A =
[[118 126 114 134 118 131 135 126 118 131 134 122]
 [132 124 135 127 138 123 124 127 130 135 127 122]
 [131 124 123 138 136 123 124 132 121 136 139 124]
 [125 124 144 110 127 128 133 115 138 130 110 118]
 [126 124 138 108 128 129 134 114 137 137 112 114]
 [131 123 155 116 137 124 124 120 141 125 109 124]
 [117 126 109 131 117 132 137 124 117 136 136 119]
 [124 125 121 129 126 128 132 125 123 135 131 120]
 [119 125 143 115 120 130 134 115 135 122 110 123]
 [123 125 126 128 125 128 132 124 125 130 127 122]
 [117 126 130 130 119 130 133 123 125 119 123 127]
 [115 126 129 126 115 132 136 120 126 121 121 125]]
Indices start at 1.
(1, 1) = 118
(2, 3) = 135
(7, 9) = 117
(10, 9) = 125
(10, 8) = 124
(4, 1) = 125
(4, 5) = 127
(1, 5) = 118
(11, 4) = 130
(6, 12) = 124
(10, 7) = 132
(11, 12) = 127
(12, 11) = 121
(7, 1) = 117
(9, 6) = 130
(8, 2) = 125
(6, 6) = 124
(2, 10) = 135
(4, 4) = 110
(7, 11) = 136
(8, 9) = 123
(3, 8) = 132
(2, 7) = 124
(6, 9) = 141
(5, 8) = 114
(4, 11) = 110
(11, 3) = 130
(6, 10) = 125
(11, 2) = 126
(12, 6) = 132
(3, 7) = 124
(1, 6) = 131
(12, 12) = 125

W =
[[128 128 128 128 128]
 [128 128 128 128 128]
 [129 125 115 125 131]
 [128 113 131 105 100]
 [128 128 128 128 128]
 [100 119 126 131 131]]
Rows and columns are counted from 1.
(1, 1) -> 128
(3, 4) -> 125
(4, 3) -> 131
(3, 3) -> 115
(5, 5) -> 128
(2, 2) -> 128
(5, 1) -> 128
(3, 5) -> 131
(1, 3) -> 128
(6, 5) -> 131
(5, 3) -> 128
(1, 2) -> 128
(1, 5) -> 128

m =
array([[125, 128, 121, 124, 138, 128, 129, 133, 134, 125, 133, 126, 128,
        123, 123],
       [149, 120, 127, 124, 121, 142, 119, 107, 109, 128, 117, 120, 116,
        130, 137],
       [139, 129, 126, 126, 116, 132, 128, 116, 116, 130, 121, 128, 119,
        127, 130]])
Rows and columns are counted from 1.
row 1 col 1 -> 125
row 2 col 2 -> 120
row 2 col 15 -> 137
row 3 col 14 -> 127
row 1 col 5 -> 138
row 3 col 5 -> 116
row 2 col 13 -> 116
row 2 col 8 -> 107
row 2 col 6 -> 142
row 3 col 9 -> 116
row 2 col 4 -> 124
row 1 col 4 -> 124
row 3 col 12 -> 128
row 3 col 8 -> 116
row 1 col 2 -> 128
row 3 col 7 -> 128
row 2 col 11 -> 117
row 2 col 5 -> 121
row 1 col 15 -> 123
row 3 col 3 -> 126
row 1 col 3 -> 121
row 1 col 10 -> 125

M =
[[128 130 124 126 131 129 138 118 129 125 126 131 133 122]
 [128 124 134 130 131 129 130 127 129 127 132 126 125 129]
 [129 124 129 130 134 129 128 120 129 134 132 127 118 133]
 [128 134 121 128 131 128 118 121 129 137 123 135 118 136]
 [128 118 126 126 127 127 130 119 125 122 125 124 136 120]
 [129 115 103 125 128 128 123 117 125 129 129 116 125 126]
 [128 126 131 129 132 129 128 122 128 129 126 128 125 131]
 [128 131 129 130 124 127 132 146 128 132 130 130 125 133]
 [127 133 118 128 127 128 140 129 129 142 129 134 118 138]]
Indices start at 1.
row 1 col 1	128
row 7 col 14	131
row 1 col 5	131
row 3 col 7	128
row 2 col 5	131
row 7 col 8	122
row 8 col 4	130
row 3 col 6	129
row 9 col 13	118
row 9 col 5	127
row 8 col 2	131
row 8 col 12	130
row 6 col 9	125
row 8 col 1	128
row 8 col 9	128
row 5 col 13	136
row 9 col 10	142
row 2 col 4	130
row 3 col 9	129
row 2 col 14	129
row 6 col 7	123
row 1 col 13	133
row 4 col 9	129
row 3 col 5	134
row 7 col 4	129
row 6 col 10	129
row 1 col 9	129
row 4 col 13	118
row 3 col 4	130
row 3 col 10	134
row 2 col 6	129
row 3 col 13	118
row 5 col 9	125
row 5 col 7	130

arr =
[[106 131 129 125 120 117 111 135 129 131 121 142]
 [110 136 130 131 118 121 109 134 121 124 124 143]
 [106 123 134 121 126 120 130 140 132 133 119 138]]
Rows and columns are counted from 1.
(1, 1)	106
(3, 5)	126
(1, 8)	135
(2, 7)	109
(2, 2)	136
(2, 10)	124
(1, 6)	117
(2, 1)	110
(1, 3)	129
(3, 9)	132
(2, 3)	130
